Below is a small trained network, with its code and all its weights. Each question gives an input and a class and asks what happens when units are switched off, that is, made to give their printed mean instead of their output.

import numpy as np


def w(rows, s, z=0):
    codes = np.array(rows[::2]) - 128.0
    scale = np.full(codes.shape[1], s)
    scale[-1] = z or s
    return codes * scale


def norm(h):
    return h / np.sqrt((h * h).mean(-1, keepdims=True) + 1e-5)


def f(y):
    return np.maximum(y, 0)


def log_softmax(a):
    a = a - a.max(-1, keepdims=True)
    return a - np.log(np.exp(a).sum(-1, keepdims=True))


def net(x, mask):
    res = np.array(x, float).reshape(1, 8) / 4 @ E
    u = 0
    for l in range(3):
        y = f(norm(res) @ A[l][:, :-1].T + A[l][:, -1])
        res = res + np.where(mask[u : u + 6], y, B[l][:, -1]) @ B[l][:, :-1]
        u += 6
    return log_softmax(norm(res)[-1] @ U[:, :-1].T + U[:, -1])


A, B = {}, {}
E = w([
[133,132,128,130],'x0',
[215,44,180,208],'x1',
[162,123,114,109],'x2',
[55,85,143,124],'x3',
[136,178,255,70],'x4',
[159,123,118,110],'x5',
[106,115,130,127],'x6',
[112,135,135,141],'x7',
],0.0092)
A[0] = w([
[124,52,203,182,39],'0.n1',
[87,112,250,88,40],'0.n2',
[152,137,185,82,6],'0.n3',
[69,68,62,173,120],'0.n4',
[44,162,95,52,108],'0.n5',
[177,163,121,127,97],'0.n6',
],0.023,0.0028)
B[0] = w([
[184,24,198,141,235],'0.n1',
[154,201,42,80,250],'0.n2',
[4,94,115,108,197],'0.n3',
[101,203,121,46,235],'0.n4',
[178,25,192,163,255],'0.n5',
[143,185,191,131,167],'0.n6',
],0.023,0.012)
A[1] = w([
[90,7,195,210,159],'1.n1',
[89,152,71,208,179],'1.n2',
[89,110,112,169,81],'1.n3',
[113,131,127,165,41],'1.n4',
[163,50,110,143,120],'1.n5',
[172,39,116,199,5],'1.n6',
],0.018,0.0013)
B[1] = w([
[210,172,111,202,248],'1.n1',
[177,120,171,64,129],'1.n2',
[105,95,122,108,128],'1.n3',
[136,109,168,74,128],'1.n4',
[124,82,161,91,211],'1.n5',
[255,166,137,157,207],'1.n6',
],0.024,0.012)
A[2] = w([
[99,207,251,147,205],'2.n1',
[108,115,152,163,184],'2.n2',
[139,205,86,57,183],'2.n3',
[103,125,102,153,64],'2.n4',
[106,104,111,169,40],'2.n5',
[109,113,119,160,1],'2.n6',
],0.023,0.0012)
B[2] = w([
[242,154,48,102,204],'2.n1',
[116,250,180,137,134],'2.n2',
[54,126,53,100,252],'2.n3',
[140,91,146,93,129],'2.n4',
[99,152,128,132,128],'2.n5',
[177,174,194,94,128],'2.n6',
],0.021,0.012)
U = w([
[209,170,88,98,254],'0',
[224,79,254,198,78],'1',
[29,155,69,52,30],'2',
],0.0079,0.0035)

Each question gives the input, the list of numbers given to net, and the class t.
The units are the neurons (one row each of A and B). Each row of codes is followed by its name. A weight is (code - 128) times the scale printed after its matrix; where a second scale follows, it is the last column's (A, B and U).
mask holds one flag per neuron, layer by layer. A switched-off neuron (its flag False) gives its mean, the last column of its row in B, instead of its output. The means were averaged over made-up inputs and are rounded, as every weight is.
A unit's drop is (log p(t) with every unit on - log p(t) with that unit switched off) / (log p(t) with every unit on - log p(t) with every unit switched off).
The circuit of an input: a set's keep is (log p(t) with only the set's units on - log p(t) with every unit switched off) / (log p(t) with every unit on - log p(t) with every unit switched off). Starting from the 12 units with the biggest drops (on a tie, the unit counted first), units are removed one at a time, each time the one whose removal leaves the highest keep (on an exact tie, the one counted first), for as long as the keep stays at least 0.8.
units of the circuit, in order: the units of the circuit, biggest drop first
k most important neurons: the k neurons with the biggest drops, biggest first
k most important neurons of layer l: the k neurons of layer l with the biggest drops, biggest first
drop when u is switched off: that unit's drop, to one decimal
input [2,-7,1,2,4,-7,2,-6], class 1: units of the circuit, in order	[0.n5]
input [2,-5,-2,-5,8,0,-8,-7], class 2: 3 most important neurons of layer 0	[0.n1; 0.n2; 0.n3]
input [-3,-4,-6,2,4,6,3,-5], class 1: 4 most important neurons	[0.n5; 0.n4; 2.n3; 2.n1]
input [-4,-8,1,-6,-7,-2,-7,2], class 1: 3 most important neurons	[0.n5; 0.n2; 2.n3]
input [0,-7,5,5,-6,-2,-3,1], class 1: 2 most important neurons	[0.n5; 0.n2]
input [4,5,1,2,-6,-1,-6,7], class 2: units of the circuit, in order	[0.n5; 1.n1; 1.n6]
input [8,-7,3,-4,5,-4,-3,7], class 1: 3 most important neurons	[0.n5; 0.n4; 2.n3]
input [3,-6,2,-4,-5,1,4,-5], class 1: units of the circuit, in order	[0.n5; 0.n2]
input [8,-4,1,1,5,0,1,6], class 2: 4 most important neurons	[0.n2; 0.n1; 1.n1; 0.n3]
input [6,-2,2,2,-6,-5,4,1], class 2: units of the circuit, in order	[0.n4; 2.n3]
input [2,-8,-4,-5,-6,5,3,-8], class 1: units of the circuit, in order	[0.n5; 0.n2]
input [8,-4,8,2,3,1,-8,-2], class 1: 2 most important neurons	[0.n5; 0.n4]
input [-4,-3,-4,2,2,-1,0,-8], class 1: drop when 2.n4 is switched off	0.0
input [-3,-8,-1,6,-2,2,-7,-2], class 1: units of the circuit, in order	[0.n5]
input [2,3,-2,-4,8,-7,-4,-3], class 2: drop when 0.n2 is switched off	0.8
input [2,-7,2,-3,3,6,-5,7], class 1: drop when 0.n5 is switched off	0.6
